Here is a tiny trained network, its code and every weight. The questions are about switching its units off for an input and a class, where a switched-off unit gives its printed mean instead of its output.

import numpy as np


def w(rows, s, z=0):
    codes = np.array(rows[::2]) - 128.0
    scale = np.full(codes.shape[1], s)
    scale[-1] = z or s
    return codes * scale


def f(y):
    return y / 2 * (1 + np.tanh(0.7978845608 * (y + 0.044715 * y**3)))


def log_softmax(a):
    a = a - a.max(-1, keepdims=True)
    return a - np.log(np.exp(a).sum(-1, keepdims=True))


def net(x, mask):
    res = np.array(x, float).reshape(1, 3) / 4 @ E
    y = f(res @ A[0][:, :-1].T + A[0][:, -1])
    res = res + np.where(mask, y, B[0][:, -1]) @ B[0][:, :-1]
    return log_softmax(res[-1] @ U[:, :-1].T + U[:, -1])


A, B = {}, {}
E = w([
[176,219,2],'x0',
[199,181,226],'x1',
[44,219,162],'x2',
],0.0095)
A[0] = w([
[133,189,98,73],'N0',
[208,54,109,58],'N1',
[173,191,80,106],'N2',
[122,102,171,240],'N3',
[127,171,68,139],'N4',
[80,80,206,152],'N5',
[133,46,158,84],'N6',
[99,109,227,72],'N7',
[176,187,182,99],'N8',
[180,169,171,103],'N9',
[204,65,108,163],'N10',
[48,79,61,70],'N11',
[39,199,149,57],'N12',
[220,170,76,80],'N13',
[60,107,97,96],'N14',
[114,86,252,89],'N15',
[48,174,156,60],'N16',
[84,116,165,79],'N17',
[59,129,73,44],'N18',
[61,61,131,75],'N19',
[172,175,180,134],'N20',
[200,157,174,77],'N21',
[179,201,68,65],'N22',
[104,116,151,98],'N23',
[145,92,152,70],'N24',
[126,124,112,38],'N25',
[64,93,167,99],'N26',
[216,61,102,199],'N27',
[71,187,146,140],'N28',
[66,118,68,164],'N29',
[76,179,145,255],'N30',
[113,111,230,65],'N31',
[174,79,87,55],'N32',
[152,142,187,99],'N33',
],0.015,0.0079)
B[0] = w([
[179,165,101,169],'N0',
[138,171,193,195],'N1',
[136,142,69,210],'N2',
[93,129,97,215],'N3',
[130,125,120,202],'N4',
[115,144,87,235],'N5',
[164,180,94,187],'N6',
[156,147,110,208],'N7',
[151,71,126,190],'N8',
[154,66,119,178],'N9',
[103,148,194,223],'N10',
[195,68,136,204],'N11',
[178,155,219,189],'N12',
[139,145,84,219],'N13',
[163,83,142,170],'N14',
[132,138,102,241],'N15',
[179,142,154,177],'N16',
[173,162,98,159],'N17',
[170,116,140,167],'N18',
[177,120,91,184],'N19',
[128,68,133,192],'N20',
[151,83,134,179],'N21',
[139,144,102,217],'N22',
[143,141,121,142],'N23',
[145,137,134,143],'N24',
[246,135,153,118],'N25',
[135,147,112,188],'N26',
[88,145,201,250],'N27',
[120,164,198,188],'N28',
[124,99,126,208],'N29',
[59,130,186,223],'N30',
[148,132,111,204],'N31',
[160,141,152,173],'N32',
[149,104,111,168],'N33',
],0.014,0.012)
U = w([
[155,173,194,107],'0',
[187,177,53,107],'1',
[182,6,124,107],'2',
[55,112,131,254],'3',
[80,110,106,78],'4',
],0.018,0.016)

Each question gives the input, the list of numbers given to net, and the class t.
The units are the neurons (one row each of A and B). Each row of codes is followed by its name. A weight is (code - 128) times the scale printed after its matrix; where a second scale follows, it is the last column's (A, B and U).
mask holds one flag per neuron, in row order. A switched-off neuron (its flag False) gives its mean, the last column of its row in B, instead of its output. The means were averaged over made-up inputs and are rounded, as every weight is.
A unit's drop is (log p(t) with every unit on - log p(t) with that unit switched off) / (log p(t) with every unit on - log p(t) with every unit switched off).
most important unit: the unit with the biggest drop
top k neurons: the k neurons with the biggest drops, biggest first
drop when u is switched off: that unit's drop, to one decimal
input [7,3,7], class 0: top 4 neurons : [N12 N30 N28 N5]
input [-1,3,0], class 3: most important unit : N11
input [-6,8,3], class 2: top 2 neurons : [N20 N8]
input [-7,-2,-7], class 0: top 2 neurons : [N27 N10]
input [7,-8,7], class 2: top 3 neurons : [N11 N29 N14]
input [-3,-8,8], class 0: top 2 neurons : [N12 N28]
input [7,-8,4], class 2: top 3 neurons : [N11 N29 N14]
input [-1,3,-1], class 3: drop when N11 is switched off : 0.3
input [2,-5,-3], class 2: drop when N11 is switched off : 0.2
input [-1,8,2], class 2: drop when N13 is switched off : 0.0
